Below are the code and all the weights of a small trained network. Each question names an input and a class and asks about switching units off, where a switched-off unit gives its printed mean instead of its output.

import numpy as np


def w(rows, s, z=0):
    codes = np.array(rows[::2]) - 128.0
    scale = np.full(codes.shape[1], s)
    scale[-1] = z or s
    return codes * scale


def norm(h):
    return h / np.sqrt((h * h).mean(-1, keepdims=True) + 1e-5)


def f(y):
    return y / 2 * (1 + np.tanh(0.7978845608 * (y + 0.044715 * y**3)))


def log_softmax(a):
    a = a - a.max(-1, keepdims=True)
    return a - np.log(np.exp(a).sum(-1, keepdims=True))


def net(x, mask):
    res = np.array(x, float).reshape(1, 2) / 4 @ E
    u = 0
    for l in range(3):
        y = f(norm(res) @ A[l][:, :-1].T + A[l][:, -1])
        res = res + np.where(mask[u : u + 10], y, B[l][:, -1]) @ B[l][:, :-1]
        u += 10
    return log_softmax(norm(res)[-1] @ U[:, :-1].T + U[:, -1])


A, B = {}, {}
E = w([
[254,55,233],'x0',
[56,3,189],'x1',
],0.0041)
A[0] = w([
[138,155,155,141],'0.n0',
[136,132,118,140],'0.n1',
[145,150,127,206],'0.n2',
[163,71,174,253],'0.n3',
[116,66,170,62],'0.n4',
[122,214,124,79],'0.n5',
[5,124,122,85],'0.n6',
[189,126,177,64],'0.n7',
[139,117,143,104],'0.n8',
[108,32,167,66],'0.n9',
],0.018,0.003)
B[0] = w([
[153,145,85,141],'0.n0',
[142,141,114,133],'0.n1',
[188,170,56,159],'0.n2',
[180,15,118,254],'0.n3',
[134,133,217,205],'0.n4',
[161,183,174,197],'0.n5',
[20,137,40,248],'0.n6',
[71,88,52,205],'0.n7',
[115,101,132,136],'0.n8',
[153,126,252,245],'0.n9',
],0.031,0.0081)
A[1] = w([
[170,108,210,41],'1.n0',
[107,149,117,114],'1.n1',
[188,102,245,2],'1.n2',
[130,129,132,103],'1.n3',
[87,225,109,98],'1.n4',
[101,162,113,130],'1.n5',
[131,130,145,40],'1.n6',
[201,154,168,20],'1.n7',
[107,157,117,147],'1.n8',
[252,173,241,6],'1.n9',
],0.02,0.0016)
B[1] = w([
[146,57,179,206],'1.n0',
[131,127,151,146],'1.n1',
[146,1,209,242],'1.n2',
[126,126,129,126],'1.n3',
[170,128,169,234],'1.n4',
[135,131,156,164],'1.n5',
[122,118,130,125],'1.n6',
[142,171,102,174],'1.n7',
[134,131,151,155],'1.n8',
[188,182,21,254],'1.n9',
],0.056,0.0095)
A[2] = w([
[128,127,125,102],'2.n0',
[202,139,152,54],'2.n1',
[81,153,21,62],'2.n2',
[202,132,6,164],'2.n3',
[125,149,100,129],'2.n4',
[170,187,160,98],'2.n5',
[130,128,135,115],'2.n6',
[126,65,19,3],'2.n7',
[128,125,117,104],'2.n8',
[29,104,52,75],'2.n9',
],0.019,0.0034)
B[2] = w([
[123,123,130,124],'2.n0',
[50,205,114,179],'2.n1',
[96,72,206,184],'2.n2',
[149,82,2,254],'2.n3',
[137,81,131,139],'2.n4',
[193,111,138,173],'2.n5',
[131,129,131,127],'2.n6',
[15,94,65,181],'2.n7',
[115,123,127,126],'2.n8',
[31,200,168,190],'2.n9',
],0.032,0.0099)
U = w([
[77,59,47,166],'0',
[135,129,133,25],'1',
[17,163,194,156],'2',
[135,130,133,5],'3',
[228,178,39,153],'4',
[196,199,219,159],'5',
[183,5,206,177],'6',
],0.021,0.011)

Each question gives the input, the list of numbers given to net, and the class t.
The units are the neurons (one row each of A and B). Each row of codes is followed by its name. A weight is (code - 128) times the scale printed after its matrix; where a second scale follows, it is the last column's (A, B and U).
mask holds one flag per neuron, layer by layer. A switched-off neuron (its flag False) gives its mean, the last column of its row in B, instead of its output. The means were averaged over made-up inputs and are rounded, as every weight is.
A unit's drop is (log p(t) with every unit on - log p(t) with that unit switched off) / (log p(t) with every unit on - log p(t) with every unit switched off).
unit that matters most: the unit with the biggest drop
top k neurons: the k neurons with the biggest drops, biggest first
top k neurons in layer l: the k neurons of layer l with the biggest drops, biggest first
drop of u: that unit's drop, to one decimal
input [-6,-7], class 4: top 2 neurons => 0.n5; 0.n6
input [-6,-8], class 4: top 2 neurons in layer 0 => 0.n6; 0.n5
input [-2,3], class 2: top 2 neurons => 0.n6; 1.n2
input [-7,-6], class 5: unit that matters most => 0.n3
input [-5,-1], class 5: top 2 neurons => 1.n9; 1.n2
input [-7,1], class 2: top 4 neurons => 1.n9; 0.n6; 1.n2; 0.n9
input [-5,-4], class 5: top 3 neurons => 0.n3; 0.n9; 0.n4
input [-6,4], class 2: top 2 neurons => 0.n6; 1.n9
input [5,-2], class 0: top 2 neurons => 0.n7; 1.n2
input [4,-8], class 4: top 3 neurons => 1.n2; 0.n3; 0.n5
input [2,-4], class 4: top 2 neurons => 1.n2; 0.n3
input [-8,0], class 5: top 3 neurons => 1.n9; 0.n3; 2.n3
input [-7,0], class 5: top 3 neurons in layer 1 => 1.n9; 1.n4; 1.n2
input [-5,0], class 5: top 2 neurons in layer 0 => 0.n3; 0.n7
input [-5,-6], class 4: top 2 neurons => 0.n6; 0.n5
input [-3,0], class 5: top 2 neurons => 1.n9; 0.n3
input [7,-2], class 0: unit that matters most => 0.n7
input [2,-6], class 4: top 2 neurons => 0.n6; 0.n3
input [-1,0], class 5: top 4 neurons in layer 1 => 1.n9; 1.n4; 1.n2; 1.n0
input [-4,-3], class 5: unit that matters most => 0.n9
input [-2,2], class 2: drop of 0.n6 => 0.4
input [3,-3], class 0: drop of 1.n2 => 0.0
input [-2,4], class 2: drop of 0.n6 => 0.9
